[[122 126 134]
 [150 149 109]
 [147 123 124]]
:
[[122 126]
 [150 149]
 [147 123]]

[[103 117 136]
 [107 126 133]
 [106 117 141]
 [129 137 144]
 [152 137 125]]
:
[[103 117]
 [107 126]
 [106 117]]

[[131 124 121 127]
 [132 137 129 137]
 [122 157 107 135]
 [142 121 154 128]
 [135 131 154 133]]
:
[[131 124]
 [132 137]
 [122 157]]

[[125 121 124 144 136]
 [105 128 123 111 109]
 [132 126 149 122 131]
 [128 141 129 120 111]]
:
[[125 121]
 [105 128]
 [132 126]]

[[121 114 143 120]
 [120 121 152 139]
 [126 132 156 139]
 [125 121 137 119]
 [135 141 126 102]]
:
[[121 114]
 [120 121]
 [126 132]]

[[130 126 132]
 [127 144 143]
 [116 105 144]
 [109 124 120]
 [129 134 135]]
:
[[130 126]
 [127 144]
 [116 105]]

[[126 131 126 151 129]
 [127 136 151 146 127]
 [126 142 103 145 127]]
:
[[126 131]
 [127 136]
 [126 142]]
---
[[121 126 131 157 116 124 151 119 118 126]
 [128 126 129 140 125 129 137 127 126 126]
 [133 115 123 136 128 135 134 132 131 115]
 [140 106 118 126 134 142 126 139 138 107]
 [131 121 126 135 128 133 133 130 130 121]
 [129 132 131 130 131 130 130 129 129 132]
 [138 131 128 108 143 137 113 139 139 131]]
:
[[121 131 116 151 118]
 [128 129 125 137 126]
 [133 123 128 134 131]
 [140 118 134 126 138]
 [131 126 128 133 130]
 [129 131 131 130 129]
 [138 128 143 113 139]]

[[122 114 137 120 138 134 119]
 [123 114 136 118 138 131 117]
 [139 144 106 128 106 117 130]
 [117 119 139 132 139 139 131]
 [115 113 144 130 143 140 128]
 [131 118 132 109 133 122 110]
 [124 116 136 117 137 130 116]
 [121 115 139 123 139 136 122]
 [122 130 128 143 127 138 141]]
:
[[122 137 138 119]
 [123 136 138 117]
 [139 106 106 130]
 [117 139 139 131]
 [115 144 143 128]
 [131 132 133 110]
 [124 136 137 116]
 [121 139 139 122]
 [122 128 127 141]]

[[134 143 111 137 110 123 138 144]
 [138 135 115 121 115 117 122 128]
 [124 107 140 105 142 129 105 109]
 [110 107 149 128 149 145 126 128]
 [116 123 136 142 136 141 139 143]
 [120 130 129 145 129 138 143 148]
 [118 115 140 127 141 138 126 127]
 [127 113 135 109 137 127 109 113]
 [113 111 146 130 146 143 127 130]
 [126 110 137 106 139 127 106 111]
 [120 109 142 115 144 135 114 117]
 [121 106 143 109 145 133 108 111]]
:
[[134 111 110 138]
 [138 115 115 122]
 [124 140 142 105]
 [110 149 149 126]
 [116 136 136 139]
 [120 129 129 143]
 [118 140 141 126]
 [127 135 137 109]
 [113 146 146 127]
 [126 137 139 106]
 [120 142 144 114]
 [121 143 145 108]]

[[152 110 137 120 117 100 119 158 128 131]
 [142 128 148 134 123 125 117 141 144 126]]
:
[[152 137 117 119 128]
 [142 148 123 117 144]]

[[126 119 110 117 147 153 135 104 157 131 119 143 100 130]
 [115 142 157 155 151 121 143  99 118  98 145 104 143 157]]
:
[[126 110 147 135 157 119 100]
 [115 157 151 143 118 145 143]]

[[150 137 128 127 118 129 122 124 146 119 110 129 124 121 128 136]
 [150 137 132 124 116 130 118 120 148 122 119 125 119 116 130 132]]
:
[[150 128 118 122 146 110 124 128]
 [150 132 116 118 148 119 119 130]]

[[129 126]
 [102 117]
 [129 126]
 [114 121]
 [116 120]
 [127 128]]
:
[[129]
 [102]
 [129]
 [114]
 [116]
 [127]]

[[132 133 135 133 130 133 136]
 [131 125 128 153 146 144 112]]
:
[[132 135 130 136]
 [131 128 146 112]]

[[109 143 140 113 141 141 124 127 130 144 141]
 [127 133 143 127 139 138 104 140 150 132 138]
 [128 133 141 128 138 137 107 139 147 132 136]]
:
[[109 140 141 124 130 141]
 [127 143 139 104 150 138]
 [128 141 138 107 147 136]]
